Here is a tiny trained network, its code and every weight. The questions are about switching its units off for an input and a target symbol, where a switched-off unit gives its printed mean instead of its output.

import numpy as np


def w(rows, s, z=0):
    codes = np.array(rows[::2]) - 128.0
    scale = np.full(codes.shape[1], s)
    scale[-1] = z or s
    return codes * scale


def f(y):
    return y / 2 * (1 + np.tanh(0.7978845608 * (y + 0.044715 * y**3)))


def softmax(a):
    e = np.exp(a - a.max(-1, keepdims=True))
    return e / e.sum(-1, keepdims=True)


def log_softmax(a):
    a = a - a.max(-1, keepdims=True)
    return a - np.log(np.exp(a).sum(-1, keepdims=True))


def net(x, mask):
    ids = ['γδηθλμξπσφψ'.index(c) for c in x.split()]
    T = len(ids)
    res = E[ids] + P[:T]
    u = 0
    for l in range(3):
        r = res
        for j in range(2):
            rows = slice(3 * j, 3 * j + 3)
            q, k, v = (r @ M[l][rows].T for M in (Q, K, V))
            z = softmax(np.where(np.tri(T) > 0, q @ k.T / 3**0.5, -1e9)) @ v
            o = O[l][rows]
            res = res + np.where(mask[u + j], z, o[:, -1]) @ o[:, :-1]
        u += 2
        y = f(res @ A[l][:, :-1].T + A[l][:, -1])
        res = res + np.where(mask[u : u + 4], y, B[l][:, -1]) @ B[l][:, :-1]
        u += 4
    return log_softmax(res[-1] @ U[:, :-1].T + U[:, -1])


Q, K, V, O, A, B = {}, {}, {}, {}, {}, {}
E = w([
[118,129,134],'γ',
[146,131,146],'δ',
[94,149,154],'η',
[141,119,135],'θ',
[126,83,166],'λ',
[108,174,177],'μ',
[199,5,73],'ξ',
[185,45,179],'π',
[36,198,197],'σ',
[149,65,187],'φ',
[169,58,195],'ψ',
],0.017)
P = w([
[115,117,172],'0',
[36,111,65],'1',
[137,136,86],'2',
[123,115,126],'3',
[21,107,64],'4',
[143,138,92],'5',
[127,118,129],'6',
[6,116,68],'7',
[147,145,92],'8',
[127,129,134],'9',
],0.02)
Q[0] = w([
[175,132,93],'L0H0',
[124,142,118],'L0H0',
[155,181,147],'L0H0',
[135,247,161],'L0H1',
[62,101,113],'L0H1',
[180,177,70],'L0H1',
],0.012)
K[0] = w([
[164,126,11],'L0H0',
[143,79,53],'L0H0',
[183,198,164],'L0H0',
[146,107,123],'L0H1',
[92,164,238],'L0H1',
[106,147,111],'L0H1',
],0.012)
V[0] = w([
[201,255,148],'L0H0',
[134,98,57],'L0H0',
[30,71,245],'L0H0',
[203,236,217],'L0H1',
[178,60,120],'L0H1',
[73,22,49],'L0H1',
],0.0055)
O[0] = w([
[167,2,152,3],'L0H0',
[30,130,177,130],'L0H0',
[132,131,102,250],'L0H0',
[117,182,126,92],'L0H1',
[255,142,124,139],'L0H1',
[108,123,80,161],'L0H1',
],0.0078,0.0054)
A[0] = w([
[224,115,134,51],'L0N0',
[244,83,158,214],'L0N1',
[140,97,42,167],'L0N2',
[210,42,47,5],'L0N3',
],0.011,0.0016)
B[0] = w([
[101,70,2,174],'L0N0',
[189,92,32,253],'L0N1',
[148,201,194,213],'L0N2',
[176,243,96,206],'L0N3',
],0.0079,0.0033)
Q[1] = w([
[123,254,41],'L1H0',
[214,15,202],'L1H0',
[156,123,124],'L1H0',
[80,30,143],'L1H1',
[130,54,60],'L1H1',
[78,137,56],'L1H1',
],0.0091)
K[1] = w([
[122,174,189],'L1H0',
[182,31,1],'L1H0',
[31,52,81],'L1H0',
[201,164,219],'L1H1',
[96,102,216],'L1H1',
[116,39,92],'L1H1',
],0.0083)
V[1] = w([
[130,32,185],'L1H0',
[186,251,194],'L1H0',
[240,113,43],'L1H0',
[92,107,34],'L1H1',
[120,193,92],'L1H1',
[175,100,85],'L1H1',
],0.011)
O[1] = w([
[62,208,230,40],'L1H0',
[223,63,240,117],'L1H0',
[84,197,45,90],'L1H0',
[123,81,171,254],'L1H1',
[140,102,254,169],'L1H1',
[155,99,81,182],'L1H1',
],0.008,0.0064)
A[1] = w([
[102,193,141,5],'L1N0',
[224,105,70,112],'L1N1',
[54,189,3,28],'L1N2',
[178,20,164,165],'L1N3',
],0.0056,0.0031)
B[1] = w([
[124,151,159,112],'L1N0',
[80,84,137,189],'L1N1',
[111,9,215,254],'L1N2',
[98,142,126,234],'L1N3',
],0.011,0.007)
Q[2] = w([
[244,114,125],'L2H0',
[135,152,128],'L2H0',
[139,142,86],'L2H0',
[164,152,133],'L2H1',
[74,151,127],'L2H1',
[141,61,109],'L2H1',
],0.011)
K[2] = w([
[161,219,123],'L2H0',
[127,145,217],'L2H0',
[60,207,1],'L2H0',
[161,165,249],'L2H1',
[163,87,50],'L2H1',
[89,197,98],'L2H1',
],0.0075)
V[2] = w([
[171,217,175],'L2H0',
[37,136,142],'L2H0',
[2,161,148],'L2H0',
[175,105,134],'L2H1',
[79,206,116],'L2H1',
[102,123,29],'L2H1',
],0.0072)
O[2] = w([
[84,89,107,2],'L2H0',
[183,65,3,152],'L2H0',
[163,55,91,133],'L2H0',
[212,224,145,135],'L2H1',
[118,26,154,67],'L2H1',
[129,87,161,139],'L2H1',
],0.0056,0.017)
A[2] = w([
[203,52,253,2],'L2N0',
[163,28,50,198],'L2N1',
[45,212,205,101],'L2N2',
[51,47,35,232],'L2N3',
],0.0065,0.0053)
B[2] = w([
[99,112,9,159],'L2N0',
[118,131,107,254],'L2N1',
[187,67,130,143],'L2N2',
[127,209,168,246],'L2N3',
],0.012,0.0089)
U = w([
[82,199,155,82],'γ',
[41,156,84,88],'δ',
[123,134,205,103],'η',
[41,152,51,145],'θ',
[74,189,125,135],'λ',
[151,76,214,148],'μ',
[241,145,213,104],'ξ',
[252,134,42,127],'π',
[137,2,85,47],'σ',
[149,189,102,249],'φ',
[176,185,45,253],'ψ',
],0.0095,0.0037)

Each question gives the input, a string of symbols that net reads in full, and the target symbol t.
The units are the heads (3 rows each of Q, K, V and O) and the neurons (one row each of A and B). Each row of codes is followed by its name. A weight is (code - 128) times the scale printed after its matrix; where a second scale follows, it is the last column's (O, A, B and U).
mask holds one flag per unit, layer by layer, with each layer's heads first. A switched-off unit (its flag False) gives its mean, the last column of its rows in O or B, instead of its output. The means were averaged over made-up inputs and are rounded, as every weight is.
A unit's drop is (log p(t) with every unit on - log p(t) with that unit switched off) / (log p(t) with every unit on - log p(t) with every unit switched off).
The circuit of an input: a set's keep is (log p(t) with only the set's units on - log p(t) with every unit switched off) / (log p(t) with every unit on - log p(t) with every unit switched off). Starting from the 12 units with the biggest drops (on a tie, the unit counted first), units are removed one at a time, each time the one whose removal leaves the highest keep (on an exact tie, the one counted first), for as long as the keep stays at least 0.8.
units of the circuit, in order: the units of the circuit, biggest drop first
top k neurons: the k neurons with the biggest drops, biggest first
top k neurons in layer l: the k neurons of layer l with the biggest drops, biggest first
input γ μ θ ξ π ψ, target ψ: units of the circuit, in order : L1H0
input σ σ θ ξ λ, target σ: units of the circuit, in order : L1H0, L2N0
input π θ ξ θ ξ, target π: top 3 neurons : L1N2, L0N0, L0N1
input μ η ξ, target ξ: units of the circuit, in order : L0N3, L1H0
input μ σ δ, target σ: units of the circuit, in order : L2N0, L1H0
input λ σ ξ, target σ: top 2 neurons in layer 2 : L2N3, L2N0
input σ μ μ σ μ, target σ: top 4 neurons : L2N0, L2N3, L2N2, L0N1
input σ φ π π ξ δ σ π, target σ: top 2 neurons : L2N0, L2N3
input μ μ δ η ψ ψ, target ψ: units of the circuit, in order : L1N2, L1H0
input ξ γ η μ φ δ λ λ, target ξ: top 2 neurons : L1N2, L0N3
input ψ μ θ π δ, target ψ: top 2 neurons : L1N2, L0N1
input η φ θ γ θ, target μ: top 2 neurons : L0N1, L0N0
input ξ δ φ λ ψ, target ξ: top 2 neurons : L1N2, L0N3
input μ η δ λ η, target μ: units of the circuit, in order : L1H0
input θ δ ξ ψ ψ ψ μ σ ξ, target σ: top 4 neurons : L0N3, L2N0, L2N3, L1N1
input π ψ ψ λ μ μ γ π, target π: top 2 neurons : L1N2, L0N1
input μ π λ γ η π η ξ, target μ: units of the circuit, in order : L1H0, L0H1
input δ π π δ μ λ δ ψ π, target ψ: top 2 neurons : L0N3, L1N2
input ψ π ξ φ μ, target ψ: top 3 neurons in layer 0 : L0N1, L0N0, L0N2
input ξ γ φ ψ γ φ θ π, target ξ: top 3 neurons in layer 2 : L2N2, L2N0, L2N1
